(in the rows, 128 means zero)
Facts:
[skuzi muda figin truka bebrur zoklom peplus plopel truzo nurin rava] λ c
[brurin popli tanim laban nibru zoso brestus groflu trusker narur klutres neno klotilu brunu trenom sotrige stodro pudriflun poklil britotruk saflak dregren trastam grasok rigu stasol nebon fegragru] λ a
[drego plosko mizu lunis] λ g
[brupa kemu klupam raklus dradrum gufir gregre pleris plidus] λ d
[nefa nogik gezem bredrobes puple koruplik stuplek laskuflu vigrul stakli floba zepla momodruk] λ b
[totras toko kolo baklu mesok fumo flotik tizomon groladi daga] λ f
[kedrol pluvon trozadel skezen zagra skedulo kluti pliflal] λ e
[plosko truzo] Σ nibru
[popli momodruk] Σ rigu
[popli] Σ trastam
[figin] Σ flotik
[figin] Σ laban
[nefa] Σ klupam
[zoso] Σ plidus
[lunis] Σ pleris
[raklus trenom] Σ peplus
[pluvon] Σ fegragru
[pluvon fegragru] Σ narur
[groflu] Σ zoklom
[trusker] Σ totras
[dradrum] Σ skezen
[dradrum klutres] Σ brestus
[trozadel poklil] Σ kedrol
[narur] Σ kemu
[narur] Σ mizu
[gezem plopel] Σ daga
[bredrobes] Σ nurin
[neno] Σ nebon
[brunu] Σ dradrum
[trenom] Σ raklus
[sotrige] Σ baklu
[flotik rava] Σ truzo
[pudriflun] Σ gezem
[stuplek] Σ fumo
[poklil] Σ trozadel
[plidus] Σ zoso
[plidus] Σ stuplek
[britotruk] Σ mesok
[groladi] Σ rava
[groladi] Σ koruplik
[laskuflu] Σ floba
[stasol] Σ groflu
[momodruk] Σ popli
{skuzi laban nibru toko dradrum gezem trenom pudriflun stuplek poklil dregren zepla momodruk} Ω n
{brurin popli nogik lunis raklus pluvon neno sotrige zagra rigu} Ω i
{muda figin tanim brupa kolo brestus kemu baklu stakli nurin trastam fegragru} Ω l
{drego zoso mizu trusker trozadel klutres fumo flotik truzo skedulo laskuflu rava floba grasok daga} Ω h
{plosko totras truka kedrol groflu gufir narur skezen peplus puple mesok tizomon saflak} Ω m
{nefa klupam zoklom bredrobes klotilu brunu koruplik plopel kluti groladi vigrul stasol} Ω j
{bebrur gregre stodro pleris plidus britotruk pliflal nebon} Ω k

Known rows:
groflu: [131 124 138 148 118 124 126 141 141 106 113 144 133 140 129 115 121 126
 107 140 133 123 132 135 115 118 122 143 121 110 114 145 124 125 131 126
 124 131 150 144 128 110 143 118 118 121 125]
zoklom: [131 119 132 145 119 108 132 123 133 124 123 150 134 130 121 110 135 132
 133 135 149 139 135 151 125 120 131 145 121 131 127 150 123 120 129 130
 122 125 136 140 111 133 123 129 117 117 114]
kluti: [130 125 116 147 125 106 149 130 137 146 121 141 146 136 125 102 112 135
 127 130 129 141 138 134 124 130 135 130 131 145 131 152 125 125 125 142
 110 127 131 124 121 133 111 123 122 123 118]
rava: [121 172 110  82 155 120  98 119  81  94 139 138 130 136 165 138 127 151
 182 120 111 118 130  59 209 131 153 106 177 127  85 112 170 112  96  98
 115 193  21 132  92 150 138 171 115 132 197]
bebrur: [118 109 143 127 127 125 122 134 144 112 134 141 111 117 118 129 128 128
 127 131 125 137 130 155 113 129 138 130 119 125 125 114 142 128 129 130
 113 131 141 129 136 140 135 115 122 134 114]
trusker: [115 128 125 144 129 129 133 128 137 119 121 125 128 145 118 131 109 130
 109 135 126 124 123 112 123 119 104 127 127 113 135 144 127 121 134 138
 131 153 151 132 134 111 154 115 145 118 126]
totras: [142 117 153 136 112 113 117 113 141 117 124 135 128 121 133 132 154 122
 121 132 143 121 147 154 109 128 134 148 125 123 123 131 129 106 133 115
 132 111 127 157 128 118 131 128 115 119 117]
figin: [102 166 107  81 157 139 103 123  86  95 158 127 136 126 152 147 112 137
 157 126  91 117 134  62 192 142 141  96 178 118 119 101 189 114 100 108
 118 201  62 113 118 145 143 147 121 141 200]
grasok: [127 127 130 135 130 137 128 124 127 120 117 124 131 136 120 130 127 130
 129 131 137 115 118 127 134 115 109 132 131 113 124 137 120 127 133 133
 133 141 139 128 129 115 138 127 143 120 124]
gufir: [150 129 111 148 114 113 132 156 120 144 152 144 114 141 142 125 119 122
 110 147 133 132 131 128 117 118 131 114  96 144 138 123 115 151 130 114
 142 106 139 121 111 132 116 122 120 141 132]
saflak: [127 129 135 144 124 125 132 138 140 109 108 137 130 138 130 118 122 123
 114 132 123 116 128 130 112 115 127 141 126 111 120 144 119 132 129 132
 123 130 138 137 124 114 144 120 118 125 125]
trozadel: [137 124 125 148 132 127 137 136 133 158 137 126 133 146 122 112 111 134
 132 135 134 131 139 133 150 127 116 114 127 139 132 147 124 125 139 132
 130 132 146 115 148 114 113 120 144 121 122]
gagos: [136 129 130 138 122 106 146 138 125 143 153 142 126 158 124 112 123 141
 127 138 145 135 124 134 134 116 138 106 113 166 136 142 132 138 124 119
 131 133 132 105 106 135 101 129 143 132 113]
skezen: [158 144 153 162 154 105 127 131 103 150  65 110 185 122 144  59 228 101
 125  42  51 122  92 149  86 158  88  67 125 186  86 105  99 180 104 111
 120 118  78 111 142 129  67 114 182 178  66]
zoso: [119 119 135 139 123 136 118 126 128 123 133 136 126 146 129 126 122 136
 134 144 153 132 133 132 141 109 104 140 125 105 114 153 113 118 156 138
 130 141 159 130 136 114 137 133 139 120 113]
kemu: [152 117 120  71  71 169 192 101 178 184  82  85  42  98  72 210 127 121
 132  82 162  62  73 141  99 132 223 155 111 151 179  72  81 182  88 156
 148  30  92  65  67 133  79 164 108 154  99]
tizomon: [131 124 147 141 124 110 126 115 136 114 118 133 136 127 139 128 143 118
 110 134 138 122 148 144 107 140 135 149 128 129 137 124 137 104 126 118
 138 121 119 153 131 119 140 119 113 123 125]
stodro: [110 106 142 128 120 128 123 145 143  96 122 139 114 124 112 131 127 135
 120 134 120 139 122 149 114 120 132 136 123 118 116 116 136 129 125 138
 105 141 151 139 138 134 138 110 116 136 118]
mesok: [141 128 153 134 118 112 111 111 140 120 123 136 132 122 135 130 149 121
 117 134 147 119 145 150 111 136 136 156 119 119 126 129 129 111 129 110
 142 106 125 156 126 122 133 131 110 121 122]

Rows:
No name comes twice in this set of rows, the named rows included.
[146 119 134 141 117 121 129 142 144 149 122 137 131 142 133 101 137 134
 136 133 138 137 145 144 136 128 136 135 118 137 105 150 109 132 134 126
 125 105 137 122 134 122 104 123 111 122 115] => kedrol
[ 76 129 101 166 140 123 162 139 149 104 163 130 133 154 101 141  40 120
  42 163 102 126 136  98  89 113  84 101 130 108 204 142 184 102 132 144
 125 197 201 135 156  94 204  74 157 103 142] => pudriflun
[126 101 115 136 126 126 123 169 129 139 189 150  97 137 132 121 108 130
 120 161 134 157 138 150 126 116 133 114  91 138 128 124 130 144 143 133
 121 119 175 112 139 139 120 110 116 137 132] => plidus
[125 164 120  79 155 122  81  97  78  81 128 132 135 119 170 146 138 145
 179 129 117 122 135  62 197 143 149 119 185 120  91 104 179  93 100  97
 124 181  15 152  99 151 149 163 102 122 206] => flotik
[121 111 130 132 126 126 131 146 154 128 140 131 119 133 120 115 116 134
 132 127 114 150 138 151 124 135 143 119 120 142 119 117 140 135 129 142
 109 119 141 118 146 133 116 110 116 136 116] => pliflal
[146 111 141 111  74 142 207  86 212 124  18 101  64 103  70 190 111 124
  90  77 145  43  81 142  45 134 228 182 133 138 169 100  92 156  65 168
 115  41  76 108  59 109 128 133  91 125 103] => narur
[119 166 113 107 154  97 109 103  92  81 123 145 152 119 158 135 117 138
 130 127 102 125 138  79 154 140 147 117 178 132 126 113 192  80  85 102
 107 188  43 165  92 159 159 147  94 120 199] => groladi
[155 107 133  94  81 173 190  98 183 134  31  99  51  95  87 207 114 140
 120  73 167  58  59 129  79 123 208 184 125 117 151 112  63 181  81 168
 146  21  88  90  70 132 144 148 102 121 111] => mizu
[122 141 167 121 159 144 102 126 101 134  76  94 181 104 127  98 243  98
 153  41  63 115  72 153 105 148  69  84 130 150  68  85  87 186 132 118
 128 134  96  99 146 139  89 133 200 190  63] => brestus
[135 124  97 143 118 125 142 157 110 160 167 136 126 139 125 119 118 118
 125 143 141 143 138 117 125 117 125 113  96 138 154 132 117 139 144 120
 137 109 156 119 117 119 114 126 131 133 137] => raklus
[128 115 141  80  98 173 192  85 202 142  46  75  59  99  62 208 113 122
 114  80 145  52  72 136  79 131 202 175 140 121 180  80  95 159  83 166
 132  58  92  83  74 121 122 140 115 138 100] => fegragru
[127 134 114 107 126 141 117 144 110 159 175 116 103 134 131 139 117 123
 136 139 132 132 121 122 145 131 125 106 112 135 138 109 125 146 144 118
 149 122 151  88 131 136 111 133 146 146 128] => brupa
[116 154 115  59 154 139  77 125  79  85 123 142 124 118 166 138 145 151
 216 119 107 122 122  68 218 131 157 124 182 102  52 113 142 117 102 110
 100 179  31 128  95 165 133 178 103 136 202] => nibru
[126 163  89  98 145 129  94 154  64  61 125 151 135 124 191 134 107 151
 145 130  96 121 126  44 169 131 151 111 164 100  76 122 167 141  92  99
 114 178  58 131 103 157 186 148  88 120 224] => plosko
[139 129 111 144 128 122 147 140 127 144 128 130 149 135 117 111 120 125
 142 132 119 140 149 135 129 130 127 116 130 139 140 146 119 126 134 133
 118 122 132 125 128 112 111 124 124 122 128] => zagra

The same elements again, as new rows of numbers:
Known rows:
gezem: [133 139 113 107 109 165 106 115  99 168 128 128 122 104 131 155 153 140
 117 118 144 145 132 161 110 132  86 149 115 112 136 156 113 151 151  89]
groladi: [139 128 128 130 126 149 135 129 122 136 121 147 130 125 131 145 125 135
 128 138 134 119 137 127 118 124 132 126 128 149 123 147 132 138 146 103]
koruplik: [109 133 122 138 143 123 142 129 137 118 145 125 116 139 142 118 133 137
 123 127 108 117 119 127 143 130 148 134 145 132 108 124 119 122 130 136]
puple: [115 135 126 131 131 119 132 137 139 119 143 118 111 131 126 119 135 130
 127 129 113 122 126 128 140 127 146 125 147 118 115 129 115 120 123 135]
narur: [150 109 163  87 183  64  51  78 134 133 119 129  97 132  98 151  87 134
 134 143 146 142 170 113 132 169 138  97  98 123 144 147 178 176 105 107]
dregren: [114 128 123 136 125 112 130 127 131 121 129 122 128 135 130 122 145 120
 125 123 110 136 115 121 140 131 131 124 137 116 132 114 124 119 114 146]
totras: [125 127 122 146 131 121 137 144 140 112 139 117 115 119 137 125 140 129
 121 126 120 124 141 131 129 116 151 121 142 117 112 135 121 109 130 138]
trusker: [127 127 130 119 121 130 120 109 114 142 112 138 138 136 125 141 123 130
 134 123 136 136 120 127 123 139 110 132 117 132 141 123 133 151 131 120]
trastam: [118 128 123 132 123 116 129 128 135 123 133 114 120 135 130 115 152 118
 127 125 120 139 111 129 145 125 137 127 139 118 128 118 122 118 118 137]
popli: [140 135 140 115 109 140 109 114 105 141 110 130 131 129 126 139 117 135
 135 125 150 136 135 139 128 130 100 144 118 127 137 130 131 159 130 108]
toko: [117 122 117 146 134 118 138 141 138 113 135 121 124 118 135 133 140 127
 118 122 117 122 138 125 122 121 148 115 138 115 119 131 123 107 130 142]
lunis: [148 127 141 114 129 140 120 129 119 137 119 132 139 121 119 125 102 128
 134 132 145 125 137 132 116 129 104 138 109 138 135 136 138 132 128 116]
pleris: [128 123 129 132 133 122 143 146 138 115 144 126 125 117 142 108 118 125
 121 127 115 107 136 124 122 115 136 125 114 128 112 130 131 101 122 148]
nefa: [123 134 130 120 135 143 129 114 122 143 129 135 123 134 126 139 117 140
 134 131 138 121 126 137 124 139 125 137 129 137 125 138 126 155 144 104]
zagra: [130 132 130 137 134 122 131 143 134 110 136 118 130 123 139 115 118 133
 123 129 118 118 141 126 132 121 133 132 134 129 117 118 127 108 124 147]
flotik: [160 141 125 126  92 163 143 150  95 137 109 205 159 121 112 158 120 123
 136 166 100 104 125  86 125 135 131  98 150 181 139 153 133 115 139  91]
plopel: [146 132 121 120 120 164 116 113 116 158 120 121 136 121 141 142 144 140
 124 126 149 152 132 154 117 119 103 152 115 133 135 139 129 142 150 106]
vigrul: [110 133 122 137 143 123 139 127 137 120 145 124 116 139 144 117 132 137
 126 127 110 119 119 130 142 131 146 136 143 129 111 125 120 127 133 138]
muda: [130 127 123 140 134 123 132 137 141 119 133 115 125 131 127 122 146 125
 124 130 122 143 127 129 135 116 142 125 140 118 128 123 122 104 124 139]

Rows:
No name comes twice in this set of rows, the named rows included.
[120 116 124 136 148 126 149 137 146 119 146 122 123 124 149 102 125 125
 119 129 118 110 119 130 125 120 140 132 115 137 113 134 131 107 132 141] => klupam
[168 144 129 120  93 163 135 145  96 140 104 199 173 131 104 153 123 121
 140 169 103 122 113  84 134 136 118 101 149 185 153 135 135 111 133  97] => rava
[123 115 128 129 163 104 124 125 143 114 139 125 135 129 132 114 115 123
 121 127 106 125 126 118 126 138 133 124 109 130 126 120 141 108 119 155] => mizu
[135 120 126 111 128 147 126 127 118 153 123 133 129 105 123 137 120 122
 125 126 158 123 130 140  97 130 100 129  95 126 138 157 132 138 141 101] => dradrum
[105 131 119 138 141 117 135 128 132 116 140 127 125 133 137 128 128 136
 121 119 104 119 126 124 135 138 140 130 140 123 116 120 120 126 129 148] => floba
[129 125 128 118 120 136 120 107 111 145 111 134 137 134 128 146 131 130
 131 120 140 138 121 133 120 140 103 136 115 128 142 125 130 157 132 118] => klutres
[135 130 129 138 130 122 124 139 136 114 133 120 135 129 134 123 130 134
 127 125 115 135 144 126 135 115 135 130 137 126 121 110 127 109 125 153] => bebrur
[123 132 125 115 122 140 118 117 114 148 124 137 123 121 115 149 126 134
 130 124 144 130 130 136 114 142 114 128 128 122 138 145 120 153 139 104] => momodruk
[121 126 107 145 131 139 132 131 126 125 138 121 126 111 162 140 154 140
 110 114 112 132 141 143 118 117 126 141 125 118 112 133 120 111 142 139] => daga
[137 131 134 112 110 137 112 113 116 149 114 128 126 130 115 137 130 126
 138 129 155 142 124 139 127 131 108 133 121 123 142 135 131 158 128 100] => groflu
[173 148 128 121  85 165 141 155  95 135 101 218 178 133  99 149 122 115
 142 179  87 115 108  72 141 137 125  94 160 197 152 135 134 102 128  95] => truzo
[158 116 159  98 177  89  66 100 129 130 120 132 116 117 112 149  75 144
 130 141 148 126 183 120 115 156 128 113  98 132 136 150 169 160 120 111] => pluvon
[151 131 131 119 116 148 121 130 122 141 113 139 139 127 107 139 131 124
 136 143 146 143 127 126 124 126 121 119 132 140 146 138 132 130 135 101] => figin
[101 127 136 128 124 136 149 123 123 134 111 126 127 145  91 146  90 128
 153 112 188 115 116 132 103 141 123 126 134 123 142 123 114 179 142 114] => stuplek
[115 125 121 138 131 113 133 122 128 117 129 123 134 140 141 124 138 125
 123 120 106 132 112 121 141 132 131 130 132 125 123 107 127 123 119 152] => grasok

